Below is a small trained network, with its code and all its weights. Each question gives an input and a target symbol and asks what happens when units are switched off, that is, made to give their printed mean instead of their output.

import numpy as np


def w(rows, s, z=0):
    codes = np.array(rows[::2]) - 128.0
    scale = np.full(codes.shape[1], s)
    scale[-1] = z or s
    return codes * scale


def norm(h):
    return h / np.sqrt((h * h).mean(-1, keepdims=True) + 1e-5)


def f(y):
    return np.maximum(y, 0)


def softmax(a):
    e = np.exp(a - a.max(-1, keepdims=True))
    return e / e.sum(-1, keepdims=True)


def log_softmax(a):
    a = a - a.max(-1, keepdims=True)
    return a - np.log(np.exp(a).sum(-1, keepdims=True))


def net(x, mask):
    ids = ['ΔΞΠβηψω'.index(c) for c in x.split()]
    T = len(ids)
    res = E[ids] + P[:T]
    u = 0
    for l in range(2):
        r = norm(res)
        for j in range(2):
            rows = slice(3 * j, 3 * j + 3)
            q, k, v = (r @ M[l][rows].T for M in (Q, K, V))
            z = softmax(np.where(np.tri(T) > 0, q @ k.T / 3**0.5, -1e9)) @ v
            o = O[l][rows]
            res = res + np.where(mask[u + j], z, o[:, -1]) @ o[:, :-1]
        u += 2
        y = f(norm(res) @ A[l][:, :-1].T + A[l][:, -1])
        res = res + np.where(mask[u : u + 4], y, B[l][:, -1]) @ B[l][:, :-1]
        u += 4
    return log_softmax(norm(res)[-1] @ U[:, :-1].T + U[:, -1])


Q, K, V, O, A, B = {}, {}, {}, {}, {}, {}
E = w([
[215,170,180,94,147,186,85],'Δ',
[192,124,214,166,197,155,127],'Ξ',
[217,70,149,199,93,157,78],'Π',
[145,88,215,59,152,87,203],'β',
[254,65,122,165,185,54,109],'η',
[120,146,190,120,39,119,176],'ψ',
[159,110,110,55,154,216,98],'ω',
],0.014)
P = w([
[48,126,190,175,161,136,88],'0',
[177,109,188,192,170,241,254],'1',
[140,125,255,116,120,140,65],'2',
[87,177,130,151,164,135,147],'3',
[177,129,137,161,138,222,250],'4',
[145,113,223,99,92,115,52],'5',
[83,169,113,135,146,125,144],'6',
[190,123,116,126,108,201,233],'7',
[150,101,191,78,63,90,38],'8',
[88,167,91,123,125,116,133],'9',
[204,116,90,103,78,172,214],'10',
[139,96,150,56,32,54,44],'11',
[88,154,71,111,102,106,129],'12',
[199,97,63,76,43,141,201],'13',
],0.018)
Q[0] = w([
[133,139,188,105,137,76,91],'0.h1',
[241,92,94,98,102,210,253],'0.h1',
[95,173,64,120,183,141,155],'0.h1',
[83,103,198,110,136,99,20],'0.h2',
[198,92,134,120,109,125,161],'0.h2',
[108,135,93,181,146,106,131],'0.h2',
],0.04)
K[0] = w([
[119,109,198,146,141,89,165],'0.h1',
[139,117,3,24,33,59,105],'0.h1',
[170,202,114,77,166,151,112],'0.h1',
[95,77,207,216,221,187,116],'0.h2',
[117,84,38,72,100,93,89],'0.h2',
[145,215,98,189,133,120,121],'0.h2',
],0.033)
V[0] = w([
[138,118,92,65,234,159,96],'0.h1',
[195,116,117,159,159,5,156],'0.h1',
[99,32,75,73,177,212,68],'0.h1',
[203,173,128,163,194,24,142],'0.h2',
[84,19,120,56,152,102,152],'0.h2',
[166,97,159,94,122,222,94],'0.h2',
],0.023)
O[0] = w([
[134,162,85,1,151,101,125,117],'0.h1',
[86,30,96,139,68,125,175,67],'0.h1',
[143,214,8,136,150,178,35,84],'0.h1',
[194,32,122,140,213,46,106,115],'0.h2',
[162,189,200,134,230,151,158,114],'0.h2',
[123,77,139,190,28,216,110,255],'0.h2',
],0.013,0.0093)
A[0] = w([
[197,129,114,98,134,172,163,131],'0.n1',
[3,175,116,160,137,71,132,10],'0.n2',
[133,121,176,110,128,114,87,90],'0.n3',
[192,141,164,112,95,140,144,188],'0.n4',
],0.061,0.012)
B[0] = w([
[179,64,109,152,117,101,138,189],'0.n1',
[117,214,49,177,2,54,113,147],'0.n2',
[120,101,122,112,86,154,102,175],'0.n3',
[189,135,168,88,198,78,134,252],'0.n4',
],0.036,0.027)
Q[1] = w([
[106,168,200,98,50,112,4],'1.h1',
[185,90,99,97,130,138,125],'1.h1',
[70,69,107,106,123,64,111],'1.h1',
[41,139,140,154,140,87,39],'1.h2',
[155,170,90,115,128,146,140],'1.h2',
[136,89,37,75,131,136,216],'1.h2',
],0.04)
K[1] = w([
[43,177,161,141,66,198,21],'1.h1',
[184,146,160,86,116,92,73],'1.h1',
[73,61,122,74,114,76,66],'1.h1',
[44,132,134,145,79,130,61],'1.h2',
[146,152,92,79,121,162,148],'1.h2',
[139,57,77,3,151,130,140],'1.h2',
],0.034)
V[1] = w([
[85,134,142,140,200,139,48],'1.h1',
[125,162,134,139,205,109,137],'1.h1',
[181,152,170,131,95,90,84],'1.h1',
[121,122,143,127,150,51,88],'1.h2',
[149,52,150,101,159,194,131],'1.h2',
[204,128,124,142,101,113,253],'1.h2',
],0.031)
O[1] = w([
[231,239,156,246,103,125,125,101],'1.h1',
[230,101,228,94,77,90,148,121],'1.h1',
[44,126,72,195,27,58,56,245],'1.h1',
[69,147,190,143,150,211,84,191],'1.h2',
[47,198,65,26,93,42,173,196],'1.h2',
[50,252,35,213,23,203,38,253],'1.h2',
],0.012,0.022)
A[1] = w([
[145,87,49,214,120,149,249,137],'1.n1',
[167,165,37,73,189,255,99,1],'1.n2',
[138,134,127,175,245,83,175,13],'1.n3',
[47,232,226,115,153,140,246,131],'1.n4',
],0.055,0.0061)
B[1] = w([
[161,60,206,189,117,160,39,182],'1.n1',
[182,163,43,80,150,254,93,225],'1.n2',
[101,200,107,195,201,144,148,195],'1.n3',
[253,107,203,107,70,121,255,251],'1.n4',
],0.052,0.02)
U = w([
[94,182,92,180,2,119,106,74],'Δ',
[170,128,62,76,124,241,105,126],'Ξ',
[116,148,106,183,216,106,154,176],'Π',
[201,139,143,59,149,43,36,1],'β',
[63,41,74,73,130,98,152,200],'η',
[140,19,180,186,138,201,72,78],'ψ',
[148,108,167,103,69,167,239,210],'ω',
],0.0089,0.0041)

Each question gives the input, a string of symbols that net reads in full, and the target symbol t.
The units are the heads (3 rows each of Q, K, V and O) and the neurons (one row each of A and B). Each row of codes is followed by its name. A weight is (code - 128) times the scale printed after its matrix; where a second scale follows, it is the last column's (O, A, B and U).
mask holds one flag per unit, layer by layer, with each layer's heads first. A switched-off unit (its flag False) gives its mean, the last column of its rows in O or B, instead of its output. The means were averaged over made-up inputs and are rounded, as every weight is.
A unit's drop is (log p(t) with every unit on - log p(t) with that unit switched off) / (log p(t) with every unit on - log p(t) with every unit switched off).
The circuit of an input: a set's keep is (log p(t) with only the set's units on - log p(t) with every unit switched off) / (log p(t) with every unit on - log p(t) with every unit switched off). Starting from all 12 units, units are removed one at a time, each time the one whose removal leaves the highest keep (on an exact tie, the one counted first), for as long as the keep stays at least 0.8.
circuit, biggest first: the units of the circuit, biggest drop first
most important unit: the unit with the biggest drop
top k neurons in layer l: the k neurons of layer l with the biggest drops, biggest first
input η Ξ β ψ ω Π, target η: most important unit : 0.h1
input ω Ξ Δ Δ Δ β Π β, target Π: top 2 neurons in layer 1 : [1.n3 1.n4]
input Π ω Ξ Π Ξ η β β β Π Ξ, target Π: circuit, biggest first : [0.n4 1.n3]
input ω β β Δ β ω β ψ η η, target Π: circuit, biggest first : [0.h2 1.n3]
input Ξ β ψ, target Ξ: top 2 neurons in layer 0 : [0.n3 0.n4]
input ψ Ξ ψ β Ξ β Ξ Δ, target Π: circuit, biggest first : [0.n4 1.n3]
input Δ η ω Δ ψ, target Ξ: circuit, biggest first : [0.h1 1.n2]
input β β Π ω β β, target β: circuit, biggest first : [0.n4 1.n4]
input ψ β Ξ Ξ Π β β Π β Π ψ ω ψ, target Δ: circuit, biggest first : [0.n2 0.h2]
input β Π ψ Ξ β β η β ψ Ξ β β β η, target ψ: circuit, biggest first : [0.h1 1.n1]
input β Ξ η Δ ψ Ξ ψ β β β β Π, target β: circuit, biggest first : [0.n4 1.n4 1.n2]
input ψ η β Ξ Π Ξ Δ Π ψ, target ψ: top 2 neurons in layer 0 : [0.n2 0.n1]
input η Δ η Δ ω η, target η: top 2 neurons in layer 0 : [0.n4 0.n1]
input Π Ξ Π Π ω Π Ξ ψ β Δ ω Ξ, target Π: top 2 neurons in layer 0 : [0.n1 0.n4]
input β η β ω ψ β, target β: circuit, biggest first : [1.n4 0.n4]
input β η Π β ω ψ, target β: circuit, biggest first : [0.n4 1.n4]
input η ω ψ Δ ψ ψ β β ψ, target η: top 2 neurons in layer 1 : [1.n4 1.n2]
input Δ β β β Ξ Ξ ω ψ Π ω Π η, target Δ: most important unit : 0.h2
input ψ β Δ β Π ψ, target ψ: top 2 neurons in layer 0 : [0.n2 0.n3]
input ψ ψ β Δ Ξ Ξ β ω ω, target ψ: top 2 neurons in layer 0 : [0.n1 0.n2]
input β ω ψ ω Π Ξ Ξ Δ β Δ Π Ξ, target β: most important unit : 0.n3
input Π Ξ β ω Ξ Δ, target Π: top 2 neurons in layer 0 : [0.n1 0.n4]
input ψ Π ω ψ Δ Ξ Ξ Ξ ω η β β, target ψ: top 3 neurons in layer 0 : [0.n2 0.n1 0.n4]
